Below are the code and all the weights of a small trained network. Each question names an input and a class and asks about switching units off, where a switched-off unit gives its printed mean instead of its output.

import numpy as np


def w(rows, s, z=0):
    codes = np.array(rows[::2]) - 128.0
    scale = np.full(codes.shape[1], s)
    scale[-1] = z or s
    return codes * scale


def f(y):
    return np.maximum(y, 0)


def log_softmax(a):
    a = a - a.max(-1, keepdims=True)
    return a - np.log(np.exp(a).sum(-1, keepdims=True))


def net(x, mask):
    res = np.array(x, float).reshape(1, 2) / 4 @ E
    y = f(res @ A[0][:, :-1].T + A[0][:, -1])
    res = res + np.where(mask, y, B[0][:, -1]) @ B[0][:, :-1]
    return log_softmax(res[-1] @ U[:, :-1].T + U[:, -1])


A, B = {}, {}
E = w([
[136,180,183,28,210],'x0',
[236,9,88,101,148],'x1',
],0.012)
A[0] = w([
[142,164,161,39,164,71],'neuron 1',
[120,107,117,197,98,74],'neuron 2',
[82,143,156,183,137,78],'neuron 3',
[106,105,154,84,207,170],'neuron 4',
[87,96,76,149,99,105],'neuron 5',
[161,38,76,118,160,163],'neuron 6',
[87,94,7,173,119,136],'neuron 7',
[125,143,184,46,168,205],'neuron 8',
[119,112,172,110,181,78],'neuron 9',
[112,95,65,88,138,227],'neuron 10',
[117,181,136,150,140,86],'neuron 11',
[75,153,131,89,80,199],'neuron 12',
[191,77,115,99,117,74],'neuron 13',
[117,110,96,147,50,78],'neuron 14',
[195,74,99,112,163,102],'neuron 15',
[111,84,153,216,111,202],'neuron 16',
[123,124,83,151,69,87],'neuron 17',
[142,120,136,202,99,74],'neuron 18',
[109,146,176,133,90,86],'neuron 19',
[216,120,61,146,192,113],'neuron 20',
[115,178,132,170,149,81],'neuron 21',
[109,195,159,130,77,83],'neuron 22',
[131,134,94,108,58,248],'neuron 23',
[135,124,120,68,222,131],'neuron 24',
[105,128,126,87,167,78],'neuron 25',
[177,69,67,49,156,159],'neuron 26',
],0.013,0.011)
B[0] = w([
[175,126,167,72,185,198],'neuron 1',
[189,134,180,114,219,169],'neuron 2',
[109,46,175,151,220,167],'neuron 3',
[152,166,77,95,135,213],'neuron 4',
[165,141,153,78,165,170],'neuron 5',
[74,153,161,132,148,247],'neuron 6',
[160,175,130,80,174,207],'neuron 7',
[133,181,120,66,103,252],'neuron 8',
[194,113,161,86,204,155],'neuron 9',
[83,182,91,125,96,215],'neuron 10',
[115,72,170,158,174,162],'neuron 11',
[32,106,115,107,130,210],'neuron 12',
[122,94,150,163,145,193],'neuron 13',
[156,146,156,113,201,170],'neuron 14',
[87,111,179,165,161,217],'neuron 15',
[133,189,99,48,124,219],'neuron 16',
[171,140,192,73,215,167],'neuron 17',
[199,152,253,128,213,162],'neuron 18',
[116,71,210,197,185,155],'neuron 19',
[67,41,142,147,185,208],'neuron 20',
[113,72,164,164,165,160],'neuron 21',
[92,91,180,172,214,185],'neuron 22',
[104,206,36,74,49,221],'neuron 23',
[141,167,138,100,143,213],'neuron 24',
[199,125,249,114,193,151],'neuron 25',
[90,115,126,138,157,254],'neuron 26',
],0.011,0.014)
U = w([
[250,164,136,59,142,119],'0',
[36,78,147,166,147,149],'1',
[69,200,13,66,60,254],'2',
[154,121,109,161,95,57],'3',
[174,85,124,180,121,62],'4',
[169,90,143,127,70,75],'5',
],0.014,0.0047)

Each question gives the input, the list of numbers given to net, and the class t.
The units are the neurons (one row each of A and B). Each row of codes is followed by its name. A weight is (code - 128) times the scale printed after its matrix; where a second scale follows, it is the last column's (A, B and U).
mask holds one flag per neuron, in row order. A switched-off neuron (its flag False) gives its mean, the last column of its row in B, instead of its output. The means were averaged over made-up inputs and are rounded, as every weight is.
A unit's drop is (log p(t) with every unit on - log p(t) with that unit switched off) / (log p(t) with every unit on - log p(t) with every unit switched off).
unit that matters most: the unit with the biggest drop
k most important neurons: the k neurons with the biggest drops, biggest first
drop of u: that unit's drop, to one decimal
input [-8,-8], class 0: unit that matters most	neuron 16
input [-3,2], class 2: 2 most important neurons	neuron 1; neuron 23
input [-5,6], class 1: 2 most important neurons	neuron 20; neuron 6
input [-6,8], class 1: 3 most important neurons	neuron 20; neuron 6; neuron 15
input [-3,-3], class 2: 2 most important neurons	neuron 1; neuron 23
input [-4,5], class 1: 2 most important neurons	neuron 20; neuron 6
input [2,4], class 1: 3 most important neurons	neuron 16; neuron 20; neuron 15
input [2,-3], class 2: 2 most important neurons	neuron 20; neuron 15
input [2,3], class 2: drop of neuron 12	0.0
input [6,8], class 1: drop of neuron 15	0.1
input [3,1], class 2: drop of neuron 18	0.1
